Below is a small trained network, with its code and all its weights. Each question gives an input and a target symbol and asks what happens when units are switched off, that is, made to give their printed mean instead of their output.

import numpy as np


def w(rows, s, z=0):
    codes = np.array(rows[::2]) - 128.0
    scale = np.full(codes.shape[1], s)
    scale[-1] = z or s
    return codes * scale


def norm(h):
    return h / np.sqrt((h * h).mean(-1, keepdims=True) + 1e-5)


def f(y):
    return np.maximum(y, 0)


def softmax(a):
    e = np.exp(a - a.max(-1, keepdims=True))
    return e / e.sum(-1, keepdims=True)


def log_softmax(a):
    a = a - a.max(-1, keepdims=True)
    return a - np.log(np.exp(a).sum(-1, keepdims=True))


def net(x, mask):
    ids = ['ΛΞζμπω'.index(c) for c in x.split()]
    T = len(ids)
    res = E[ids] + P[:T]
    u = 0
    for l in range(2):
        r = norm(res)
        for j in range(2):
            rows = slice(2 * j, 2 * j + 2)
            q, k, v = (r @ M[l][rows].T for M in (Q, K, V))
            z = softmax(np.where(np.tri(T) > 0, q @ k.T / 2**0.5, -1e9)) @ v
            o = O[l][rows]
            res = res + np.where(mask[u + j], z, o[:, -1]) @ o[:, :-1]
        u += 2
        y = f(norm(res) @ A[l][:, :-1].T + A[l][:, -1])
        res = res + np.where(mask[u : u + 16], y, B[l][:, -1]) @ B[l][:, :-1]
        u += 16
    return log_softmax(norm(res)[-1] @ U[:, :-1].T + U[:, -1])


Q, K, V, O, A, B = {}, {}, {}, {}, {}, {}
E = w([
[185,147,107,119,32,130,157],'Λ',
[59,97,83,129,104,101,185],'Ξ',
[181,84,189,62,134,135,133],'ζ',
[108,116,129,60,123,200,164],'μ',
[80,5,129,110,71,117,172],'π',
[104,196,108,100,171,90,186],'ω',
],0.017)
P = w([
[94,133,113,72,113,53,187],'0',
[57,169,120,83,87,30,33],'1',
[80,184,166,92,87,76,130],'2',
[189,106,42,99,171,86,178],'3',
[137,139,131,108,128,118,201],'4',
[55,160,164,102,84,80,6],'5',
[76,162,194,116,99,141,143],'6',
[171,97,104,115,157,124,155],'7',
[120,119,148,104,127,155,161],'8',
],0.011)
Q[0] = w([
[126,126,97,179,157,124,5],'0.h0',
[221,65,25,150,205,164,200],'0.h0',
[154,140,178,229,188,172,78],'0.h1',
[170,134,165,239,194,162,56],'0.h1',
],0.016)
K[0] = w([
[147,112,57,64,137,102,92],'0.h0',
[61,170,167,139,102,124,5],'0.h0',
[112,149,111,131,106,79,166],'0.h1',
[102,143,100,152,108,32,156],'0.h1',
],0.021)
V[0] = w([
[115,174,41,241,2,168,135],'0.h0',
[23,247,67,168,233,109,121],'0.h0',
[56,158,23,111,70,224,144],'0.h1',
[122,119,123,213,106,89,141],'0.h1',
],0.0089)
O[0] = w([
[94,163,106,4,87,127,19,121],'0.h0',
[54,166,198,137,86,202,96,107],'0.h0',
[138,129,33,174,82,206,91,208],'0.h1',
[108,139,147,83,12,86,231,2],'0.h1',
],0.014,0.0077)
A[0] = w([
[132,98,116,119,136,153,130,122],'0.n0',
[122,45,179,88,96,117,150,138],'0.n1',
[120,148,192,188,121,178,132,66],'0.n2',
[186,249,134,113,120,107,153,160],'0.n3',
[137,115,156,109,31,145,111,100],'0.n4',
[95,146,74,95,127,139,162,140],'0.n5',
[115,163,130,145,106,102,55,133],'0.n6',
[175,100,65,88,170,98,116,100],'0.n7',
[111,219,123,136,133,122,167,46],'0.n8',
[144,116,178,141,125,150,124,115],'0.n9',
[136,100,119,59,123,139,103,80],'0.n10',
[116,140,191,113,143,148,82,2],'0.n11',
[160,122,120,82,147,177,129,69],'0.n12',
[77,143,101,130,146,90,125,148],'0.n13',
[205,135,159,133,53,129,111,202],'0.n14',
[157,137,139,211,177,92,145,127],'0.n15',
],0.016,0.0072)
B[0] = w([
[102,133,116,128,138,120,105,180],'0.n0',
[105,89,88,86,133,167,123,174],'0.n1',
[149,148,168,156,111,62,107,157],'0.n2',
[175,104,122,61,134,134,128,158],'0.n3',
[152,101,100,153,116,139,164,188],'0.n4',
[86,127,153,123,97,104,109,218],'0.n5',
[137,108,114,111,114,153,157,213],'0.n6',
[132,149,152,142,128,78,127,254],'0.n7',
[146,172,114,5,108,95,102,140],'0.n8',
[139,151,140,153,141,131,123,146],'0.n9',
[136,133,129,145,103,105,104,194],'0.n10',
[106,85,152,118,126,112,158,158],'0.n11',
[133,118,120,136,119,84,127,169],'0.n12',
[147,110,164,108,106,137,125,192],'0.n13',
[174,94,160,102,162,142,170,169],'0.n14',
[144,137,81,105,150,152,154,239],'0.n15',
],0.018,0.0073)
Q[1] = w([
[130,192,224,187,41,136,203],'1.h0',
[105,210,98,130,87,110,110],'1.h0',
[101,215,183,81,94,92,131],'1.h1',
[165,45,156,148,1,170,164],'1.h1',
],0.0096)
K[1] = w([
[71,171,175,165,57,96,199],'1.h0',
[128,103,57,127,86,143,180],'1.h0',
[143,254,118,87,10,127,171],'1.h1',
[82,108,205,54,121,184,81],'1.h1',
],0.0088)
V[1] = w([
[53,156,96,62,161,103,203],'1.h0',
[75,52,126,174,237,117,45],'1.h0',
[130,93,117,177,83,69,47],'1.h1',
[134,60,183,124,182,170,3],'1.h1',
],0.005)
O[1] = w([
[57,172,108,224,118,233,189,136],'1.h0',
[196,130,179,40,254,174,154,251],'1.h0',
[85,92,235,139,125,177,82,162],'1.h1',
[91,217,194,164,197,119,122,36],'1.h1',
],0.0076,0.0013)
A[1] = w([
[162,147,125,154,83,58,108,37],'1.n0',
[123,98,94,118,112,120,139,109],'1.n1',
[183,165,162,95,173,155,108,133],'1.n2',
[81,130,164,110,161,187,90,107],'1.n3',
[121,116,79,18,114,106,142,127],'1.n4',
[182,71,104,41,160,165,106,169],'1.n5',
[99,116,95,99,173,178,142,81],'1.n6',
[97,73,158,113,127,90,167,173],'1.n7',
[132,122,129,174,188,255,189,124],'1.n8',
[149,109,149,89,72,131,107,119],'1.n9',
[137,130,120,185,152,52,140,97],'1.n10',
[240,173,174,108,129,169,135,3],'1.n11',
[160,153,77,128,178,69,142,175],'1.n12',
[117,231,98,74,133,149,115,119],'1.n13',
[128,111,87,100,147,139,130,114],'1.n14',
[106,157,175,191,197,153,154,121],'1.n15',
],0.015,0.0056)
B[1] = w([
[176,154,175,187,136,162,140,149],'1.n0',
[87,143,125,132,132,142,106,158],'1.n1',
[2,107,108,152,78,164,154,162],'1.n2',
[104,120,100,154,128,169,196,175],'1.n3',
[130,176,140,163,135,128,113,204],'1.n4',
[119,118,98,97,193,126,120,250],'1.n5',
[147,106,97,131,180,140,113,178],'1.n6',
[69,128,129,63,111,161,134,178],'1.n7',
[156,148,117,144,49,166,77,215],'1.n8',
[194,113,131,146,153,129,165,179],'1.n9',
[85,76,135,102,141,161,170,159],'1.n10',
[53,141,130,134,155,151,123,144],'1.n11',
[108,169,223,183,171,133,113,216],'1.n12',
[154,99,77,129,100,151,70,156],'1.n13',
[127,153,116,133,154,152,104,176],'1.n14',
[173,185,174,179,114,117,150,157],'1.n15',
],0.015,0.013)
U = w([
[254,78,85,152,130,94,231,148],'Λ',
[92,152,158,186,31,117,148,184],'Ξ',
[85,119,161,115,217,94,182,201],'ζ',
[131,160,76,228,169,182,49,7],'μ',
[101,61,46,58,95,171,136,237],'π',
[181,180,125,77,117,59,57,169],'ω',
],0.0094,0.0018)

Each question gives the input, a string of symbols that net reads in full, and the target symbol t.
The units are the heads (2 rows each of Q, K, V and O) and the neurons (one row each of A and B). Each row of codes is followed by its name. A weight is (code - 128) times the scale printed after its matrix; where a second scale follows, it is the last column's (O, A, B and U).
mask holds one flag per unit, layer by layer, with each layer's heads first. A switched-off unit (its flag False) gives its mean, the last column of its rows in O or B, instead of its output. The means were averaged over made-up inputs and are rounded, as every weight is.
A unit's drop is (log p(t) with every unit on - log p(t) with that unit switched off) / (log p(t) with every unit on - log p(t) with every unit switched off).
The circuit of an input: a set's keep is (log p(t) with only the set's units on - log p(t) with every unit switched off) / (log p(t) with every unit on - log p(t) with every unit switched off). Starting from the 12 units with the biggest drops (on a tie, the unit counted first), units are removed one at a time, each time the one whose removal leaves the highest keep (on an exact tie, the one counted first), for as long as the keep stays at least 0.8.
units of the circuit, in order: the units of the circuit, biggest drop first
most important unit: the unit with the biggest drop
top k neurons: the k neurons with the biggest drops, biggest first
which heads matter: for each layer, one digit per head in row order, 1 if its drop is at least 0.15 and else 0, layers parted by /
input ω π ζ Λ Ξ, target ζ: top neuron : 1.n12
input π Ξ Ξ ω Ξ ζ, target Ξ: units of the circuit, in order : 0.h0, 1.n5
input μ ω ζ Ξ Ξ μ, target π: which heads matter : 10 / 00
input ω Ξ Ξ ω Ξ, target Ξ: which heads matter : 01 / 10
input ζ ω Ξ Λ, target ζ: which heads matter : 01 / 00
input ω Λ Λ μ π, target ω: which heads matter : 10 / 00
input Ξ Ξ Ξ ζ, target π: units of the circuit, in order : 0.h0, 1.n12
input Ξ Ξ Ξ π Ξ Λ Ξ ζ, target ζ: top 2 neurons : 1.n8, 1.n2
input Λ Ξ Ξ Ξ ω Ξ, target Ξ: units of the circuit, in order : 0.h1, 1.n5
input ζ Ξ Λ ζ Ξ Ξ Ξ ω, target π: units of the circuit, in order : 0.h0, 1.n12
input μ Ξ μ Λ π μ μ, target ζ: units of the circuit, in order : 0.h0, 0.n7, 1.n10
input μ ω Λ Λ Ξ, target ω: units of the circuit, in order : 0.h0, 0.n7
input μ ω ω π, target Ξ: which heads matter : 10 / 00
input Ξ Ξ ζ, target π: top 2 neurons : 1.n12, 0.n1
input μ Λ Ξ Ξ ζ π, target ζ: which heads matter : 01 / 00
input μ μ Ξ Ξ Ξ Ξ Ξ ζ, target ζ: which heads matter : 01 / 00
input Ξ ζ Ξ Ξ ω ω ω, target ζ: which heads matter : 01 / 00
input Ξ Ξ μ ω Λ π, target Ξ: top 2 neurons : 1.n5, 0.n2
input Ξ π Ξ μ, target ζ: most important unit : 0.n7
input Ξ Ξ ω Ξ μ, target Ξ: top 2 neurons : 0.n2, 1.n5
input ω Ξ Ξ Ξ ω, target ω: units of the circuit, in order : 0.h1, 0.n8
input ω Ξ Ξ ω Ξ Λ ω Ξ ω, target Ξ: top 2 neurons : 0.n2, 1.n5
input Λ Ξ Ξ Λ π, target π: most important unit : 0.n1
input Λ ζ μ ζ π Ξ Λ, target ζ: which heads matter : 00 / 00
